Here is a tiny trained network, its code and every weight. The questions are about switching its units off for an input and a class, where a switched-off unit gives its printed mean instead of its output.

import numpy as np


def w(rows, s, z=0):
    codes = np.array(rows[::2]) - 128.0
    scale = np.full(codes.shape[1], s)
    scale[-1] = z or s
    return codes * scale


def norm(h):
    return h / np.sqrt((h * h).mean(-1, keepdims=True) + 1e-5)


def f(y):
    return y / 2 * (1 + np.tanh(0.7978845608 * (y + 0.044715 * y**3)))


def log_softmax(a):
    a = a - a.max(-1, keepdims=True)
    return a - np.log(np.exp(a).sum(-1, keepdims=True))


def net(x, mask):
    res = np.array(x, float).reshape(1, 6) / 4 @ E
    u = 0
    for l in range(2):
        y = f(norm(res) @ A[l][:, :-1].T + A[l][:, -1])
        res = res + np.where(mask[u : u + 9], y, B[l][:, -1]) @ B[l][:, :-1]
        u += 9
    return log_softmax(norm(res)[-1] @ U[:, :-1].T + U[:, -1])


A, B = {}, {}
E = w([
[120,117,114,63,89,136,247],'x0',
[221,127,101,121,57,135,116],'x1',
[129,220,96,59,143,88,140],'x2',
[183,185,198,106,226,179,182],'x3',
[124,168,172,75,102,120,132],'x4',
[141,175,119,136,131,45,149],'x5',
],0.011)
A[0] = w([
[104,80,180,128,170,182,102,149],'0.n1',
[59,155,126,91,84,96,73,69],'0.n2',
[64,200,122,98,76,73,63,32],'0.n3',
[141,63,22,146,64,144,139,3],'0.n4',
[214,146,130,111,129,117,72,99],'0.n5',
[124,125,63,166,54,135,147,30],'0.n6',
[105,60,172,222,119,119,95,30],'0.n7',
[101,164,101,155,253,52,108,10],'0.n8',
[142,124,144,68,105,94,168,44],'0.n9',
],0.015,0.0073)
B[0] = w([
[130,79,102,111,173,169,137,248],'0.n1',
[85,98,149,78,178,23,64,213],'0.n2',
[24,73,193,41,184,68,37,232],'0.n3',
[107,140,28,89,16,125,175,253],'0.n4',
[135,169,67,133,141,118,75,200],'0.n5',
[86,69,91,90,60,196,180,208],'0.n6',
[157,67,116,222,154,96,153,233],'0.n7',
[7,248,64,220,105,211,198,208],'0.n8',
[141,106,132,147,176,82,157,172],'0.n9',
],0.014,0.006)
A[1] = w([
[160,147,153,97,246,106,243,105],'1.n1',
[174,127,117,70,29,67,213,168],'1.n2',
[85,91,224,62,50,88,71,4],'1.n3',
[194,174,193,84,121,31,217,75],'1.n4',
[231,210,128,123,108,171,10,53],'1.n5',
[138,87,166,36,189,224,163,9],'1.n6',
[165,136,105,122,191,181,75,154],'1.n7',
[193,155,172,93,121,144,58,26],'1.n8',
[142,6,164,235,132,164,114,33],'1.n9',
],0.011)
B[1] = w([
[144,169,242,161,79,133,91,193],'1.n1',
[148,120,69,137,14,173,37,254],'1.n2',
[121,181,170,242,203,115,185,147],'1.n3',
[185,207,198,164,84,61,32,153],'1.n4',
[222,200,51,64,245,102,84,154],'1.n5',
[93,61,240,17,120,177,222,150],'1.n6',
[116,116,84,48,131,123,181,182],'1.n7',
[188,206,97,210,111,184,183,124],'1.n8',
[222,60,101,186,163,6,204,181],'1.n9',
],0.013,0.0082)
U = w([
[240,191,49,33,226,119,109,100],'0',
[139,51,20,89,24,155,92,186],'1',
[215,199,231,99,39,117,74,2],'2',
[155,56,226,42,156,232,239,56],'3',
[51,230,117,211,193,207,189,218],'4',
[211,3,53,225,200,89,199,143],'5',
[48,51,164,33,198,25,42,139],'6',
],0.022,0.0076)

Each question gives the input, the list of numbers given to net, and the class t.
The units are the neurons (one row each of A and B). Each row of codes is followed by its name. A weight is (code - 128) times the scale printed after its matrix; where a second scale follows, it is the last column's (A, B and U).
mask holds one flag per neuron, layer by layer. A switched-off neuron (its flag False) gives its mean, the last column of its row in B, instead of its output. The means were averaged over made-up inputs and are rounded, as every weight is.
A unit's drop is (log p(t) with every unit on - log p(t) with that unit switched off) / (log p(t) with every unit on - log p(t) with every unit switched off).
The circuit of an input: a set's keep is (log p(t) with only the set's units on - log p(t) with every unit switched off) / (log p(t) with every unit on - log p(t) with every unit switched off). Starting from the 12 units with the biggest drops (on a tie, the unit counted first), units are removed one at a time, each time the one whose removal leaves the highest keep (on an exact tie, the one counted first), for as long as the keep stays at least 0.8.
circuit, biggest first: the units of the circuit, biggest drop first
k most important neurons: the k neurons with the biggest drops, biggest first
top k neurons in layer l: the k neurons of layer l with the biggest drops, biggest first
drop of u: that unit's drop, to one decimal
input [-3,1,-6,-4,7,1], class 5: circuit, biggest first : 0.n7
input [4,5,-6,6,-5,0], class 3: circuit, biggest first : 0.n7; 1.n6
input [-1,3,5,8,-3,-8], class 3: 2 most important neurons : 1.n6; 0.n1
input [2,-8,-3,-1,3,-6], class 3: circuit, biggest first : 0.n1; 1.n6
input [2,1,7,-6,0,-6], class 6: 2 most important neurons : 0.n3; 0.n2
input [-6,2,-3,7,6,-5], class 3: top 2 neurons in layer 0 : 0.n1; 0.n4
input [8,-7,8,-8,-6,4], class 6: top 2 neurons in layer 0 : 0.n3; 0.n2
input [-8,-5,-8,-8,7,-3], class 5: 2 most important neurons : 0.n7; 1.n9
input [4,0,5,0,8,-3], class 2: top 2 neurons in layer 1 : 1.n4; 1.n1
input [-6,0,7,-7,-5,-3], class 6: drop of 0.n4 : 0.0
input [-4,-8,4,7,7,-1], class 4: drop of 0.n8 : 1.5
input [-3,6,-8,-1,-3,3], class 5: drop of 0.n7 : 2.3
